Below are the code and all the weights of a small trained network. Each question names an input and a class and asks about switching units off, where a switched-off unit gives its printed mean instead of its output.

import numpy as np


def w(rows, s, z=0):
    codes = np.array(rows[::2]) - 128.0
    scale = np.full(codes.shape[1], s)
    scale[-1] = z or s
    return codes * scale


def norm(h):
    return h / np.sqrt((h * h).mean(-1, keepdims=True) + 1e-5)


def f(y):
    return np.maximum(y, 0)


def log_softmax(a):
    a = a - a.max(-1, keepdims=True)
    return a - np.log(np.exp(a).sum(-1, keepdims=True))


def net(x, mask):
    res = np.array(x, float).reshape(1, 4) / 4 @ E
    u = 0
    for l in range(4):
        y = f(norm(res) @ A[l][:, :-1].T + A[l][:, -1])
        res = res + np.where(mask[u : u + 9], y, B[l][:, -1]) @ B[l][:, :-1]
        u += 9
    return log_softmax(norm(res)[-1] @ U[:, :-1].T + U[:, -1])


A, B = {}, {}
E = w([
[119,105,157,138,85,2,205],'x0',
[112,234,143,129,190,158,226],'x1',
[215,228,136,116,157,52,42],'x2',
[18,193,105,124,53,119,89],'x3',
],0.0067)
A[0] = w([
[135,146,127,131,142,157,94,56],'L0N1',
[96,209,125,127,103,86,66,82],'L0N2',
[159,176,134,124,139,105,96,1],'L0N3',
[162,239,126,126,164,107,155,106],'L0N4',
[167,179,125,126,152,172,51,90],'L0N5',
[159,113,117,123,119,81,52,91],'L0N6',
[233,134,131,128,167,104,122,88],'L0N7',
[159,117,132,128,116,85,54,121],'L0N8',
[153,158,133,128,124,3,140,68],'L0N9',
],0.032,0.006)
B[0] = w([
[165,147,141,99,72,74,140,172],'L0N1',
[27,143,97,100,214,45,81,241],'L0N2',
[190,85,52,251,252,155,201,188],'L0N3',
[127,100,236,176,97,238,82,253],'L0N4',
[226,145,56,125,57,71,170,246],'L0N5',
[127,128,204,156,109,213,119,221],'L0N6',
[17,155,96,102,201,45,72,236],'L0N7',
[139,99,188,185,133,198,97,222],'L0N8',
[238,151,57,112,63,74,164,243],'L0N9',
],0.028,0.018)
A[1] = w([
[135,178,152,90,123,134,150,91],'L1N1',
[128,175,126,90,110,133,133,94],'L1N2',
[43,138,62,81,222,23,110,63],'L1N3',
[105,111,129,116,111,188,183,80],'L1N4',
[97,69,112,77,154,170,193,139],'L1N5',
[79,75,68,105,165,137,168,7],'L1N6',
[251,158,26,90,63,87,199,154],'L1N7',
[184,170,74,78,85,110,115,67],'L1N8',
[86,67,15,84,118,156,222,159],'L1N9',
],0.023,0.0022)
B[1] = w([
[107,109,126,125,105,125,128,132],'L1N1',
[123,103,139,125,115,118,118,136],'L1N2',
[79,146,96,98,215,129,91,215],'L1N3',
[142,114,120,166,151,141,165,163],'L1N4',
[126,132,124,184,151,118,145,166],'L1N5',
[131,135,101,126,151,149,99,162],'L1N6',
[147,161,117,71,4,115,114,252],'L1N7',
[132,120,86,164,83,125,171,184],'L1N8',
[179,141,133,189,146,72,93,190],'L1N9',
],0.038,0.019)
A[2] = w([
[9,138,130,110,205,77,108,148],'L2N1',
[144,105,117,90,139,146,129,48],'L2N2',
[109,120,115,137,121,141,54,255],'L2N3',
[82,130,143,172,111,194,163,239],'L2N4',
[98,131,95,100,194,118,129,73],'L2N5',
[175,101,135,98,143,103,164,17],'L2N6',
[143,101,251,169,98,242,105,181],'L2N7',
[148,120,149,99,146,122,144,94],'L2N8',
[75,24,123,123,112,125,148,108],'L2N9',
],0.025,0.0016)
B[2] = w([
[20,140,117,7,188,153,105,253],'L2N1',
[71,158,75,156,122,148,169,129],'L2N2',
[89,155,182,94,134,81,207,216],'L2N3',
[159,44,206,136,102,99,115,165],'L2N4',
[52,130,152,89,147,125,106,195],'L2N5',
[76,127,106,123,93,132,134,130],'L2N6',
[63,3,198,86,102,214,204,245],'L2N7',
[113,114,130,143,115,115,107,128],'L2N8',
[165,147,209,168,98,115,55,134],'L2N9',
],0.022,0.014)
A[3] = w([
[119,105,153,111,139,204,158,175],'L3N1',
[192,156,116,149,168,194,113,113],'L3N2',
[146,90,128,113,139,202,115,38],'L3N3',
[172,125,112,91,160,156,117,113],'L3N4',
[173,189,132,103,166,151,132,81],'L3N5',
[108,48,142,112,127,209,185,93],'L3N6',
[83,103,167,132,119,254,165,109],'L3N7',
[180,167,173,138,58,18,134,254],'L3N8',
[159,128,141,117,126,183,166,27],'L3N9',
],0.02,0.0019)
B[3] = w([
[67,95,118,143,121,169,175,170],'L3N1',
[118,70,66,145,127,92,214,167],'L3N2',
[28,123,149,180,94,139,119,152],'L3N3',
[43,224,105,169,102,105,200,133],'L3N4',
[44,139,118,121,119,104,163,138],'L3N5',
[86,118,190,144,108,160,240,189],'L3N6',
[127,112,185,66,154,181,185,193],'L3N7',
[56,99,59,8,81,164,227,254],'L3N8',
[54,120,153,144,142,84,102,146],'L3N9',
],0.017,0.016)
U = w([
[179,165,75,85,21,87,142,143],'0',
[172,123,104,232,181,84,146,121],'1',
[97,74,212,124,115,181,189,139],'2',
[53,171,102,69,209,100,80,129],'3',
[130,121,114,124,126,138,137,222],'4',
[253,139,133,75,168,194,50,19],'5',
[202,140,128,101,150,197,60,11],'6',
],0.014,0.011)

Each question gives the input, the list of numbers given to net, and the class t.
The units are the neurons (one row each of A and B). Each row of codes is followed by its name. A weight is (code - 128) times the scale printed after its matrix; where a second scale follows, it is the last column's (A, B and U).
mask holds one flag per neuron, layer by layer. A switched-off neuron (its flag False) gives its mean, the last column of its row in B, instead of its output. The means were averaged over made-up inputs and are rounded, as every weight is.
A unit's drop is (log p(t) with every unit on - log p(t) with that unit switched off) / (log p(t) with every unit on - log p(t) with every unit switched off).
The circuit of an input: a set's keep is (log p(t) with only the set's units on - log p(t) with every unit switched off) / (log p(t) with every unit on - log p(t) with every unit switched off). Starting from the 12 units with the biggest drops (on a tie, the unit counted first), units are removed one at a time, each time the one whose removal leaves the highest keep (on an exact tie, the one counted first), for as long as the keep stays at least 0.8.
circuit, biggest first: the units of the circuit, biggest drop first
unit that matters most: the unit with the biggest drop
k most important neurons: the k neurons with the biggest drops, biggest first
top k neurons in layer l: the k neurons of layer l with the biggest drops, biggest first
input [-1,6,3,5], class 2: 2 most important neurons => [L0N4, L0N7]
input [3,1,0,4], class 3: circuit, biggest first => [L0N2]
input [5,-2,6,2], class 1: top 3 neurons in layer 0 => [L0N3, L0N5, L0N9]
input [-8,-6,2,-5], class 0: top 2 neurons in layer 0 => [L0N5, L0N4]
input [4,8,-1,8], class 2: 2 most important neurons => [L0N4, L0N7]
input [-3,6,0,7], class 3: 2 most important neurons => [L0N2, L0N6]
input [8,4,-7,-8], class 0: 3 most important neurons => [L0N2, L0N7, L0N4]
input [4,-4,-3,-3], class 0: circuit, biggest first => [L0N4, L1N7]
input [-3,1,3,5], class 3: 2 most important neurons => [L0N2, L0N9]
input [-7,1,-1,-8], class 3: 3 most important neurons => [L0N7, L1N3, L0N9]
input [2,-6,1,6], class 2: 3 most important neurons => [L0N6, L0N8, L0N7]
input [7,8,3,3], class 2: 2 most important neurons => [L0N4, L0N5]
input [-5,8,2,2], class 2: 2 most important neurons => [L0N4, L0N9]
input [1,2,3,-7], class 3: most important neuron => [L0N7]
input [1,-3,-3,5], class 3: 2 most important neurons => [L0N4, L0N9]
input [5,7,6,5], class 2: 3 most important neurons => [L0N4, L0N5, L0N7]
input [-8,6,0,-7], class 0: top 2 neurons in layer 0 => [L0N5, L0N2]
input [-3,-7,0,7], class 2: 4 most important neurons => [L0N6, L0N7, L0N8, L1N3]
input [-1,-5,6,3], class 1: circuit, biggest first => [L0N8, L0N3, L0N5]
input [0,4,1,-6], class 3: unit that matters most => L0N7
input [5,4,0,6], class 3: top 2 neurons in layer 0 => [L0N2, L0N5]
input [8,-1,-7,-7], class 0: top 4 neurons in layer 0 => [L0N2, L0N7, L0N4, L0N8]
input [7,-7,-6,-7], class 0: top 2 neurons in layer 0 => [L0N2, L0N7]
input [8,4,5,7], class 0: top 2 neurons in layer 0 => [L0N9, L0N7]
input [-5,-7,3,-2], class 2: top 2 neurons in layer 0 => [L0N6, L0N8]
